Below is a small trained network, with its code and all its weights. Each question gives an input and a class and asks what happens when units are switched off, that is, made to give their printed mean instead of their output.

import numpy as np


def w(rows, s, z=0):
    codes = np.array(rows[::2]) - 128.0
    scale = np.full(codes.shape[1], s)
    scale[-1] = z or s
    return codes * scale


def f(y):
    return np.maximum(y, 0)


def log_softmax(a):
    a = a - a.max(-1, keepdims=True)
    return a - np.log(np.exp(a).sum(-1, keepdims=True))


def net(x, mask):
    res = np.array(x, float).reshape(1, 4) / 4 @ E
    y = f(res @ A[0][:, :-1].T + A[0][:, -1])
    res = res + np.where(mask, y, B[0][:, -1]) @ B[0][:, :-1]
    return log_softmax(res[-1] @ U[:, :-1].T + U[:, -1])


A, B = {}, {}
E = w([
[203,120,77,36,187,243,226],'x0',
[76,37,17,246,184,69,254],'x1',
[107,64,102,107,10,105,184],'x2',
[73,203,125,96,111,111,185],'x3',
],0.0089)
A[0] = w([
[83,137,80,165,130,59,119,180],'neuron 1',
[59,119,106,147,92,162,135,115],'neuron 2',
[30,195,124,146,118,72,101,130],'neuron 3',
[186,188,180,151,154,123,70,184],'neuron 4',
[85,170,117,74,87,101,109,160],'neuron 5',
[167,91,64,98,197,152,198,183],'neuron 6',
[134,192,166,79,4,193,2,252],'neuron 7',
[212,49,88,201,206,37,64,220],'neuron 8',
[119,104,83,89,75,161,73,103],'neuron 9',
[169,124,45,112,91,151,184,162],'neuron 10',
[87,117,142,176,143,165,155,96],'neuron 11',
[174,87,118,60,125,178,179,143],'neuron 12',
],0.0093,0.0038)
B[0] = w([
[157,187,106,183,110,165,172,182],'neuron 1',
[125,197,69,132,124,150,119,148],'neuron 2',
[247,192,83,150,2,120,200,183],'neuron 3',
[141,157,85,75,113,90,62,191],'neuron 4',
[109,147,118,172,68,87,123,164],'neuron 5',
[112,164,90,210,120,62,176,191],'neuron 6',
[137,154,145,146,154,35,84,253],'neuron 7',
[80,172,47,134,172,158,190,203],'neuron 8',
[99,139,105,57,159,126,138,149],'neuron 9',
[137,103,61,165,105,56,225,166],'neuron 10',
[101,145,184,204,176,130,134,148],'neuron 11',
[195,193,128,138,63,131,126,171],'neuron 12',
],0.008,0.019)
U = w([
[84,108,111,63,232,35,103,137],'0',
[112,92,255,135,138,132,173,5],'1',
[168,175,81,177,2,89,206,187],'2',
[158,170,232,82,143,47,90,226],'3',
[138,88,176,163,138,125,169,35],'4',
[73,107,164,88,127,138,138,16],'5',
[5,164,139,220,99,204,156,46],'6',
],0.0082,0.003)

Each question gives the input, the list of numbers given to net, and the class t.
The units are the neurons (one row each of A and B). Each row of codes is followed by its name. A weight is (code - 128) times the scale printed after its matrix; where a second scale follows, it is the last column's (A, B and U).
mask holds one flag per neuron, in row order. A switched-off neuron (its flag False) gives its mean, the last column of its row in B, instead of its output. The means were averaged over made-up inputs and are rounded, as every weight is.
A unit's drop is (log p(t) with every unit on - log p(t) with that unit switched off) / (log p(t) with every unit on - log p(t) with every unit switched off).
The circuit of an input: a set's keep is (log p(t) with only the set's units on - log p(t) with every unit switched off) / (log p(t) with every unit on - log p(t) with every unit switched off). Starting from all 12 units, units are removed one at a time, each time the one whose removal leaves the highest keep (on an exact tie, the one counted first), for as long as the keep stays at least 0.8.
circuit, biggest first: the units of the circuit, biggest drop first
top k neurons: the k neurons with the biggest drops, biggest first
drop of u: that unit's drop, to one decimal
input [3,-3,-8,-2], class 0: circuit, biggest first => [neuron 3]
input [2,3,-7,-7], class 6: circuit, biggest first => [neuron 7; neuron 8; neuron 3]
input [0,0,0,-7], class 0: circuit, biggest first => [neuron 3; neuron 1]
input [3,5,-8,3], class 6: circuit, biggest first => [neuron 3; neuron 7; neuron 4]
input [1,6,-5,-6], class 6: top 2 neurons => [neuron 3; neuron 8]
input [4,5,-8,0], class 6: top 2 neurons => [neuron 3; neuron 7]
input [-6,0,-8,-6], class 0: drop of neuron 4 => 0.5
input [1,-2,4,-4], class 3: drop of neuron 3 => 0.3
input [-4,-6,-1,8], class 3: drop of neuron 8 => 0.3
input [-1,-1,-7,4], class 3: drop of neuron 8 => 0.2
